In the rows, zero is written as 128.
Facts:
skester {ξ=643, Δ=zeskupli, ζ=493}
plobos {ξ=58, Δ=mefloflo, ζ=106}
nobrar {ξ=447, Δ=plugel, ζ=46}
plaski {ξ=643, ζ=12}
sutok {ξ=447, Δ=klope, ζ=493}
vuplom {ξ=447, Δ=steskes, ζ=493}
roben {ξ=447, ζ=106}
bemeska {ξ=447, Δ=stural, ζ=12}
truzol {ξ=837, ζ=493}
vazife {ξ=837, ζ=349}
brigon {ξ=643, ζ=106}
laflu {ξ=837, Δ=kobi, ζ=349}
tatren {ξ=643, Δ=trudrom, ζ=106}
gruno {ξ=837, ζ=12}
lasogar {ξ=447, Δ=gruke, ζ=46}
kobi {ξ=447, Δ=klabrel, ζ=349}
zetrar {ξ=58, Δ=mibrigir, ζ=46}
mopi {ξ=771, ζ=46}
drorar {ξ=837, Δ=lasogar, ζ=12}
klimom {ξ=643, Δ=vitas, ζ=349}
reklas {ξ=771, ζ=349}
tefom {ξ=837, Δ=fiklo, ζ=493}
bisuk {ξ=837, Δ=liklelim, ζ=106}
kuplam {ξ=58, ζ=493}
vitas {ξ=837, Δ=vazife, ζ=493}
grezu {ξ=837, ζ=106}
drefle {ξ=447, Δ=nobrar, ζ=46}
zezen {ξ=837, ζ=46}
reskar {ξ=58, Δ=sizo, ζ=493}
klatu {ξ=447, Δ=reklas, ζ=493}
grurel {ξ=58, ζ=106}
klibus {ξ=643, ζ=493}
virir {ξ=447, ζ=493}
kadru {ξ=771, Δ=virilon, ζ=493}
filor {ξ=58, Δ=noske, ζ=493}
kitru {ξ=58, Δ=trubo, ζ=46}
flapla {ξ=643, Δ=grubri, ζ=12}
nadar {ξ=771, Δ=stegar, ζ=12}
noske {ξ=837, Δ=vada, ζ=12}
sizo {ξ=447, Δ=dibon, ζ=46}
kimur {ξ=771, ζ=12}
dumeskel {ξ=447, ζ=12}
buplen {ξ=837, ζ=349}
vada {ξ=643, ζ=12}
gotodra {ξ=58, ζ=46}
nuklor {ξ=837, Δ=flapla, ζ=493}
steskes {ξ=771, Δ=grezu, ζ=493}
kligel {ξ=837, Δ=klatu, ζ=12}
truplar {ξ=447, Δ=filor, ζ=349}
klistu {ξ=58, Δ=fleflu, ζ=349}
skezus {ξ=58, Δ=stusor, ζ=46}
gruke {ξ=643, Δ=drota, ζ=46}
vuklu {ξ=837, Δ=vuplom, ζ=106}
klabova {ξ=837, ζ=106}
virilon {ξ=58, ζ=493}
fleflu {ξ=771, Δ=grevir, ζ=46}
tupira {ξ=643, Δ=laflu, ζ=106}
vozul {ξ=771, ζ=349}
liklelim {ξ=837, Δ=gabim, ζ=349}
dabrik {ξ=58, ζ=46}
taflon {ξ=58, ζ=106}
drota {ξ=837, Δ=mekor, ζ=12}
skufir {ξ=643, ζ=12}
zagir {ξ=58, Δ=dreger, ζ=12}
klabrel {ξ=643, Δ=skester, ζ=493}
stumiris {ξ=643, Δ=drista, ζ=12}
skigra {ξ=771, Δ=nalem, ζ=493}
klope {ξ=58, Δ=stiru, ζ=106}
drista {ξ=58, Δ=nuklor, ζ=106}
bivaklil {ξ=643, Δ=pirigen, ζ=349}
fiklo {ξ=837, Δ=skezus, ζ=493}
skite {ξ=771, Δ=bemeska, ζ=349}
stural {ξ=447, Δ=trugis, ζ=12}
kitrar {ξ=447, Δ=debras, ζ=493}
trudrom {ξ=771, Δ=zagir, ζ=349}
flotrafli {ξ=771, Δ=stumiris, ζ=106}
dibon {ξ=643, Δ=sostok, ζ=12}
sopina {ξ=58, ζ=349}
gafe {ξ=447, ζ=46}
dreger {ξ=58, ζ=106}
fligral {ξ=58, Δ=vuklu, ζ=46}
trepir {ξ=837, Δ=tefom, ζ=46}
klesom {ξ=447, ζ=349}
mefloflo {ξ=643, Δ=kitru, ζ=12}
kloskurus {ξ=771, ζ=106}
redam {ξ=58, ζ=12}
klutres {ξ=447, Δ=fligral, ζ=349}
debras {ξ=837, Δ=kadru, ζ=12}
zadom {ξ=58, Δ=flotrafli, ζ=46}
pigri {ξ=771, Δ=livol, ζ=46}
stiru {ξ=643, Δ=pludril, ζ=106}
kidan {ξ=58, Δ=plobos, ζ=349}
livol {ξ=837, Δ=klimom, ζ=493}
mibrigir {ξ=837, ζ=349}
zeskupli {ξ=58, Δ=bivaklil, ζ=12}
trubo {ξ=447, ζ=349}
sostok {ξ=837, Δ=kitrar, ζ=493}
ramul {ξ=771, Δ=bisuk, ζ=106}
grubri {ξ=447, Δ=stemo, ζ=349}
nefu {ξ=771, ζ=493}
beskevor {ξ=643, ζ=349}
sedros {ξ=837, Δ=klagra, ζ=493}
stusor {ξ=643, Δ=drefle, ζ=349}
soflis {ξ=58, Δ=reskar, ζ=12}
mastek {ξ=643, Δ=klistu, ζ=349}
plugel {ξ=58, Δ=pipu, ζ=349}
zusis {ξ=447, Δ=skani, ζ=46}
skani {ξ=58, Δ=tupira, ζ=46}
mekor {ξ=771, Δ=zadom, ζ=46}
grevir {ξ=58, ζ=12}
pipu {ξ=58, ζ=349}
mififle {ξ=643, Δ=zetrar, ζ=493}
stegar {ξ=643, Δ=dabrik, ζ=493}
klagra {ξ=58, Δ=soflis, ζ=12}
pirigen {ξ=643, ζ=46}
tiplor {ξ=447, Δ=plaski, ζ=46}
stemo {ξ=771, Δ=klutres, ζ=349}
pitifu {ξ=58, Δ=ramul, ζ=493}
mugeden {ξ=643, ζ=46}
gabim {ξ=771, Δ=grurel, ζ=349}
trugis {ξ=771, ζ=493}
rudron {ξ=837, Δ=nadar, ζ=12}
nalem {ξ=447, ζ=12}
pludril {ξ=771, Δ=trepir, ζ=106}

Known rows:
kloskurus: [117 126 141 136 109 124 120 128 135 118  83 111 141  86 117 144 142  93
 137 135 138 106 107 127 144 112 101 164 124 135 116 136]
mibrigir: [120 122 146 141 113 124 118 127 136 125 101 112 140  77 112 132 151 103
 118  81 116 110 111 130 145 122 102 164 104 136 118 135]
drota: [111 228 176 137 175 127 109 198 141 121  84 129 179  92  96 130 144  91
 120  84 109 107 102 135 207 113 105 186 110 199 115 136]
mekor: [110 220 169 137 168 126 108 165 136 121  81 144 159  90  97 129 142  91
 121  84 119 107 102 128 204 113 103 175 106 172 118 145]
gruke: [111 224 170 138 170 127 110 159 137 120  84 150 173  86  98 129 143  91
 121  85 117 105 102 144 195 113 104 182 103 175 116 149]
lasogar: [113 239 169 136 172 126 109 164 136 120  85 151 164 107  94 131 144  92
 120  85 128 109 101 121 220 113 102 165 110 167 118 136]
drista: [110 210 143 140 163 124 124 127 137 120  84 143 139  73  95 130 144  92
 141 100 152 107 101 143 148 115 104 169 120 149 118 159]
nuklor: [123 190 155 167 173 126 142 127 136 120  83 137 140  73  97 128 143  91
 135  84 147 107 101 120 143 115 102 165 134 163 119 140]
gabim: [125 120 141 137 108 124 114 127 136 119  91 112 140  87 125 131 147  99
 118  81 118 107 105 124 145 116 103 164 103 134 115 135]
trudrom: [126 121 141 137 109 124 114 127 136 119  88 113 140  87 126 132 145  97
 118  80 119 105 103 124 145 115 103 163 104 134 115 135]
zagir: [121 121 149 154 113 124 121 147 155 119  98 110 140  84 108 138 143 100
 118  82 109 115 102 139 147 118 103 184 103 142 147 136]
kadru: [119 115 140 140 154 144 127 132 140 145 101 110 141  75 107 148 188 120
 120 113 123 162 144 118 181 117 103 164 136 136 125 137]
debras: [126 116 170 137 151 128 122 141 166 150 128 110 139  77 109 148 170 126
 118  81 107 177 138 120 186 122 104 165 111 151 156 134]
klistu: [114 128 142 139 110 127 116 127 136 123  96 118 139  77 106 133 142  96
 118  82 112 106 103 145 145 127 102 168 104 134 127 136]
fleflu: [136 116 146 138 110 124 114 128 136 118  86 113 139  90 123 131 142 102
 118  82 116 106 103 121 146 113 102 165 103 134 117 134]
kobi: [110 128 140 141 108 126 120 127 137 123  83 113 140 107 157 129 142  91
 118  80 123 107 143 118 151 114 108 165 105 135 118 135]
mififle: [120 127 140 137 109 125 116 132 136 118  83 118 139  85 103 150 143  97
 120 119 120 106  98 134 145 113 102 164 107 135 119 137]
mopi: [136 117 147 138 111 124 113 129 137 118  86 114 139  90 123 130 141 102
 119  82 117 106 102 121 146 113 102 165 102 135 117 134]
grezu: [152 144 166 227 173 124 167 131 136 119 103 127 141  76 132 130 142  91
 193 116 185 127  99 117 147 170 102 163 147 145 120 141]
steskes: [173 137 168 224 166 124 172 131 145 120  88 133 141  74 152 129 143  91
 174  84 180 110 100 118 147 160 108 164 137 142 119 153]
klabova: [115 131 141 136 110 124 122 127 136 120  83 111 139  79 109 146 142  94
 142 147 129 107 107 135 144 114 103 163 125 135 115 134]

Rows:
No name comes twice in this set of rows, the named rows included.
[138 155 171 245 170 124 183 131 156 119  82 140 141  73 179 130 144  92
 186  83 190 105 102 120 147 161 118 164 146 138 119 141] => vuplom
[130 164 192 246 155 124 161 132 143 119  83 143 140  73 176 131 144  92
 157  84 177 106 100 119 145 166 124 164 118 136 120 138] => klutres
[111 220 139 138 162 126 112 143 137 121  83 135 140  82  95 130 142  91
 121  87 149 106 101 130 175 113 103 164 140 158 119 151] => flotrafli
[166 138 202 252 163 124 154 131 138 119 109 145 139  75 134 130 144  91
 151  84 160 113 100 118 146 181 105 177 103 140 117 154] => fligral
[111 230 170 140 162 127 109 194 142 121  83 132 183  97  96 129 144  91
 121  84 108 106 102 133 194 113 104 187 108 190 115 136] => drorar
[111 223 172 136 172 126 109 148 137 120  83 151 164  78  97 130 144  91
 120  84 115 106 102 149 193 112 104 190 103 168 115 152] => zadom

The same things again, as new rows of numbers:
Known rows:
truzol: [ 85 129 134 116 100 150 116 109  95 128 115 124 107 135 155 103  71 159
 166 109 125 117  89 133 141 181 124]
grurel: [ 94 121 116 143 107 149 137 168  45 107  78 146 101  95 124 150  85 119
 128 126  39 124 113  89 141 148 136]
nefu: [135 165 150 109  78 148 118  90 110 127 117  96 127 129 168 100 119 188
 169 101 122 114 107 163 134 201  85]
pludril: [113 170 156 213 115 136 161 228 103 122 135 122 162 100 110 144 107 112
 176 106  78 109 174 112 104 121 129]
flotrafli: [110 136 142 209 112 132 101 164  94 113 141 120  93 109 121 125 123  75
 172  84  36 155 170  81 125  96 205]
zadom: [150 130 133 196  54 147  90 144 110 147 143 143 125 153 156 118 163 103
 167 117  84 110 153  91 153 123 167]
stumiris: [149 172 126 186 132 164  67 121 144 114 162  91 105 132 111  70 156 154
 122 134 130 107 136 128 147  76 145]
soflis: [126 166 151 163 180 130 115 131 141 144 162  98 130 165 143 125 120 144
  59 158 113 134 111 141 103  97 105]
pigri: [133 120 155 179  81 126 131 152 117 153 140 135 146 152 148 155 123  94
 191 106  81 122 156  97 127 161 146]
kitrar: [112 129 180 157 176 111 127 119 112 151 174 155 112 207 167 157  97 117
 101 139 128 136 105 149  83 131 137]
debras: [ 94 136 165 168 205 115 119 143 132 139 165 109 123 157 139 136  80 124
  87 133 111 149 108 118  89 122 140]
nobrar: [131 143 144 209  58 142 148 195  96 152 147 152 175 162 137 137 125 114
 179 131 104  84 161 121 134 155 125]
brigon: [103 159 114 138  88 160 127 148  48 120  90 120 122  98 134 127 109 144
 130 139  35  99 109 120 144 133 113]
stural: [143 166 144 162 153 160 116 130 130 130 160  93 122 133 102 102 115 139
 121 146 125 121 142 150 134 113 115]
klibus: [ 88 101 123 126  93 152 114 124  70 127 111 157  86 128 133 108  63 147
 142 125 138 116  83 114 134 166 139]
noske: [134 182 142 164 147 138 114 144 161 141 154  71 141 128 116  92 122 159
 136 132 105 125 141 149 132 125 116]
drota: [ 94 113 130 191 165 139  89 156 122 124 151 105  86 116 100 101  81 103
 145 111 127 162 132  92 126 109 195]
roben: [109 146 134 145  99 156 139 149  45 104  96 136 107 100 122 155  95 126
 136 128  31 115 132 107 156 142 117]
skufir: [ 94 131 117 134 136 159 113 128  79 105 112 118  89  99 103 107  58 157
 108 136 123 125  93 111 135 150 126]
trubo: [127  87 121 108  82 141 121  89  80 123 126 156 122 131 158  97  94 174
 160 128 143 113 116 139 142 184 100]
klatu: [104 113 141 160 127 136 122 142 107 136 161 154  89 165 124 127  76 108
 164 131 149 135 134 128 113 132 164]

Rows:
No name comes twice in this set of rows, the named rows included.
[132 126 181 182 129 103 133 127  96 166 161 147 153 220 198 189 148 111
  88 152  52 106 134 117 104 158 109] => sizo
[157 143 151 197  66 137 103 127 123 145 143 121 141 144 158 116 167 100
 186  93  73 125 169  94 149 147 164] => mekor
[148 173 119 210  94 159  86 165 106 116 138 116 107 116 134 112 173 104
 143 117  54 133 157  95 143  78 166] => drista
[100 166 140 203 109 134 110 175  95 130 139 116 101 102 126 125 128  96
 163 104  34 137 155  86 134 101 187] => vuklu
[106 120 117 197  84 132 142 201 126 149 162 179 169 126 120  89 105 158
 186 129 203  86 146 134 111 127 122] => stusor
[116 134 130 176  99 144  73 117 132 129 167 125  89 155 143  80 134 130
 183  94 136 140 128 118 125 112 195] => nuklor
[130 135 117 196 134 169  63 141 137 118 160 110  94 117 101  71 133 135
 123 127 127 125 143 114 133  78 172] => flapla

The same things again, as new rows of numbers:
Known rows:
brigon: [173 130 153 170 132 217 142 120 115 138 111  95  78 122 174 139 156 133
 123 125  98  90 135 108 123 119  97 139 161]
plugel: [ 96 151 115 118 121 107 125 146 126 124 126  84 137 102 122 126  91 116
 117 141 154 122 152 128 180 124 157 106  92]
stusor: [ 80 155 129  63 176  70 138 169 155  96 137  41  59  98 103  91  78 114
  82 171 177  87 163 103 223 152 173 113  60]
drefle: [ 66 186 120  80 147  83 147 167 144  96 150  41  72  82 106  90  88 115
  82 173 171 109 168 108 170 160 145 157  95]
virir: [175 110 124 163 138 187 153  95 114 139 142 119 110 121 203 150 147 105
 132 134 110  72 122 160  98 105 102 138 146]
vitas: [130 112 122 111 127 113 111 136 127 141 120 119 148 131  83 107 114 115
 126 118 133 143 167 112 107 134 125 157 112]
klimom: [105 160 134 129 130 106 105 133 129 123 109 115 143 131  77 115 105 114
 115 134 155 155 146  89 134 132 140 149 149]
grezu: [183  92 148 138 145 206 135 123 136 147 111 123  81 135 203 145 175 153
 123 115  90  82 115 120 153 122 109 113 130]
tiplor: [ 93 169 119 133 112 104 136 118 132 115 137 137 147 117 131 138 115 123
 138 138 148 135 108 125 130 130 134 125 146]
klutres: [ 97 114  76 103 114  88  59 119 150 113  75 144 185 157 112 109 141 171
 130 146 146 132  55  86 108 157 130 124 206]
klabova: [177 119 160 148 128 215 134 134 119 145 115  94  85 120 186 141 159 139
 114 117  89  98 150 112 135 117  90 135 131]
tupira: [113 140 185 140 115 115 129 144 121 141 123 136 123 134  66 147 117 116
 135 127 151 172 146  84 116 150 145 152 123]
trudrom: [113 135 126  92 154  79 104 138 150 115 130 143 151 136 101 159 112 142
  95 133 144 156 111 128 148 152 139 131 130]
rudron: [108 101 128  97 127  92 128 139 140 125 134 145 116 151  94  93 129 134
 134 120 128 150 119 134 136 136 136 116 107]
stural: [ 96 135 127 135  97  94 138 115 128 119 155 130 127 123 103 116 120 120
 146 146 134 147 103 147 102 134 129 120 126]
mopi: [162 151 115 145 146 183 150 114 111 120 166 123 112 116 222 170 138 142
 114 115  91  91 119 163 133 108  81 116 145]
truzol: [184 106 129 149 151 200 135 118 118 145 126 102  94 126 176 124 152 125
 118 109  96  94 172 137 111  95  88 161 134]
kitrar: [151 117 198 153 163  81 163 111 118 155 148 234 141 167  54 175 134  84
 122 124 159 209 123 152  95 119 195 168 113]
reklas: [170 146 124 151 149 190 136 109 107 128 152 113 116 116 223 179 137 129
 104 122  90  90 119 160 142 110  82 114 143]
stiru: [ 81 134 162 101 103  96 139 149 131 117 147  59  98  81  95 132  90 111
 143 166 167 100 147 106 179 163 148 103  77]
nefu: [186 105 119 146 141 183 147 103 116 131 163 124 125 117 200 164 140 124
 116 126  91  81 128 167 101 113  83 128 125]

Rows:
No name comes twice in this set of rows, the named rows included.
[166 117 121 153 124 178 152 110 112 120 179 123  95 126 204 144 149 134
 120 123  79  94 117 184  97 116  77 113 123] => kimur
[113  97 156 100 116  95 125 150 143 132 110 141 136 132  81 140 126 141
 139 126 144 155 125 100 155 153 156 117 105] => bisuk
[175 115 149 150 121 198 146 114 118 130 153 105 115 110 209 186 145 143
 118 131  83  90 110 146 129 136  79 111 125] => kloskurus
[114 133 164 127 113 128 115 141 126 127 101 111 132 127  74 131 119 129
 132 139 146 146 137  80 115 160 131 139 130] => tatren
[106 127 150 125  75 106 120 141 131 139 111 130 161 110  86 155 111 127
 160 135 146 147 127 109 139 152 156  98 101] => plobos
[117 109 125  98 150  82 131 124 152 123 129 134 129 128  89 119 129 116
 117 156 155 127 116 127 123 145 151 146 113] => sutok
[ 73 154 123  47 169  67 146 182 170 101 151  49  59  90 110  82  88 128
  99 151 172  94 171 115 225 151 168 120  47] => trepir
[114  78 120  93  96 104  74 132 147 132  77 135 170 148  92 123 143 166
 156 131 131 130  91  80 134 164 131 110 145] => vuklu
[ 71 185 119  88 147  83 145 162 139 100 141  64  89  91 103 106  98 121
  93 162 164 123 161 103 158 155 150 154 104] => nobrar
[135 131 219 165 152  85 177 123 114 153 166 246 117 182  42 147 135  84
 149 102 149 229 123 151 106 110 199 139 105] => dibon
[167 118 157 175 118 199 152 101 113 138 135 104 109 107 204 171 154 124
 130 141 104  84 103 135 127 126 103 115 140] => roben
[124 104 158  95 128  83 120 138 149 122 133 147 140 134  95 167 129 153
 123 142 137 148 108 115 143 177 134 123 112] => ramul
[108 111 146  80 127  94 128 160 158 127 113 100 105 110  90 127 114 133
 118 148 156 128 144 106 185 162 181 111  69] => klope

The same things again, as new rows of numbers:
Known rows:
klimom: [162  96 144 130 135 138 117 129 135 140 113 132 110 128 107 138 131  96
 127 158 120 102 119 131 132 124 131]
livol: [151 103 122 142 137 136 120 111 135 142 112 124 118 129 115 138 150  99
 112 160 123  99 121 130 145 113 119]
bivaklil: [136 113 128 132 140 141 127 132 127 129 123 130 127 127 123 133 115 129
 139 128 130 112 117 123 120 142 129]
fleflu: [101 151 139 121 125 132 137 145 120 121 133 119 120 140 135 119 117 139
 133 111 127 145 134 109 107 126 128]
klistu: [ 99 132 127 125 145 129 130 138 127 124 127 133 144 133 133 118 122 153
 142 106 134 143 121 115 113 145 132]
reklas: [163  91 138 120 114 156 126 138 123 114 120 119 113 151 123 147 103 119
 123 136 128 113 106 124 124 142 130]
klibus: [130 124 126 137 138 122 129 121 130 125 119 118 136 125 137 128 140 130
 126 127 133 119 114 124 131 129 128]
grurel: [136 123 119 123 112 150 127 136 117 102 143 121 159 146 135 140 104 152
 126 114 139 122 113 134 125 161 128]
soflis: [107 153 124 119 115 112 134 134 129 120 146 135 132 121 140 127 134 138
 120 100 131 175 143 136 131 136 132]
gafe: [120 131 143 129 119 129 135 130 122 133 136 121 106 131 120 121 115 124
 141 128 112 118 143 123 119 107 127]
dreger: [152 112 125 122 107 149 127 134 119 104 137 120 148 141 132 142 108 143
 127 129 139 116 107 134 127 154 128]
tatren: [108 143 131 127 151  98 122 125 140 139 122 142 147 108 125 110 149 133
 134 131 133 140 131 128 127 136 130]
trubo: [160  90 132 128 111 158 128 134 119 117 134 121 119 142 121 141  97 135
 138 131 121  97 116 131 127 138 133]
dibon: [127 156 115 130 116 119 136 129 127 117 148 134 138 113 141 132 126 139
 123 109 138 146 136 139 132 135 130]
dumeskel: [145 136 123 123 105 108 124 128 128 128 144 131 115 113 135 134 121 129
 127 125 124 140 137 143 142 120 135]
skigra: [143  98 154 117 135  92 118 120 144 137  93 126 109 122 124 128 162  84
 116 163 116 128 117 124 142 104 133]
kitrar: [122 128 120 135 128 115 133 120 120 118 127 119 144 124 148 125 125 152
 136 113 133 124 114 131 130 125 130]
vazife: [172  87 117 141 122 180 123 122 127 137 120 130 113 145 101 152 113 105
 117 160 126  81 119 138 136 129 120]
flapla: [134 145 121 134 116 126 129 134 131 120 143 121 134 109 130 134 124 134
 113 114 130 148 146 144 135 122 131]
sutok: [137 136 123 138 160  26 108 141 142 155  76 109 159  81 153 103 114 113
 135 193 154  87 131 137 131  56 127]
filor: [120 126 129 129 135 120 130 123 129 117 119 118 139 129 145 125 138 139
 128 122 134 137 115 124 129 134 128]

Rows:
No name comes twice in this set of rows, the named rows included.
[ 75 159 119 139 169 107 130 109 144 153 120 141 146 122 125 100 179 142
 133 115 126 152 139 116 131 127 123] => sedros
[131 149 118 129 139 103 123 117 143 154 127 144 117 109 122 127 157 106
 116 148 126 142 155 140 143 107 121] => kligel
[143 119 151 126 117 137 126 133 125 134 122 119  97 136 115 131 124  98
 124 147 115 121 133 120 120 108 125] => zetrar
[123 123 135 137 106 156 110 144 141  94 121  57 188 130 118 113 127 169
  83 100 115 167 142 124 124  98 143] => steskes
[125 141 135 120 149 102 151 113 107 148 125 179  66 137 144 138 130  88
 172 150 142  91 111 108 118 151 112] => gruke
[ 90 154 107 130 121 147 143 133 111  86 142 107 174 146 169 124 109 193
 136  73 155 149 109 112 111 159 131] => trugis
[141  73 155 116  99 223 140 111 119 102 162 144  82 181  97 158 145 129
 119  92  89 147 107 118 136 190 137] => pipu
[129 119 154 121 111 149 131 130 125 130 132 124  94 143 112 132 136 103
 125 132 109 131 135 116 122 124 127] => skezus
[140 101 132 132 125 112 125 117 129 129 117 117 123 128 131 130 138 122
 128 140 119 110 117 133 141 115 133] => klatu
[247  60 144 125  76 152 108 121 133 123 121 123  67 127 101 185 121  43
  88 199 106  82 118 176 164 107 126] => plaski
[122 143 123 138 132 153 135 124 123 149 131 126 118 133 110 124 125 116
 130 134 122 113 144 121 119 113 115] => zezen

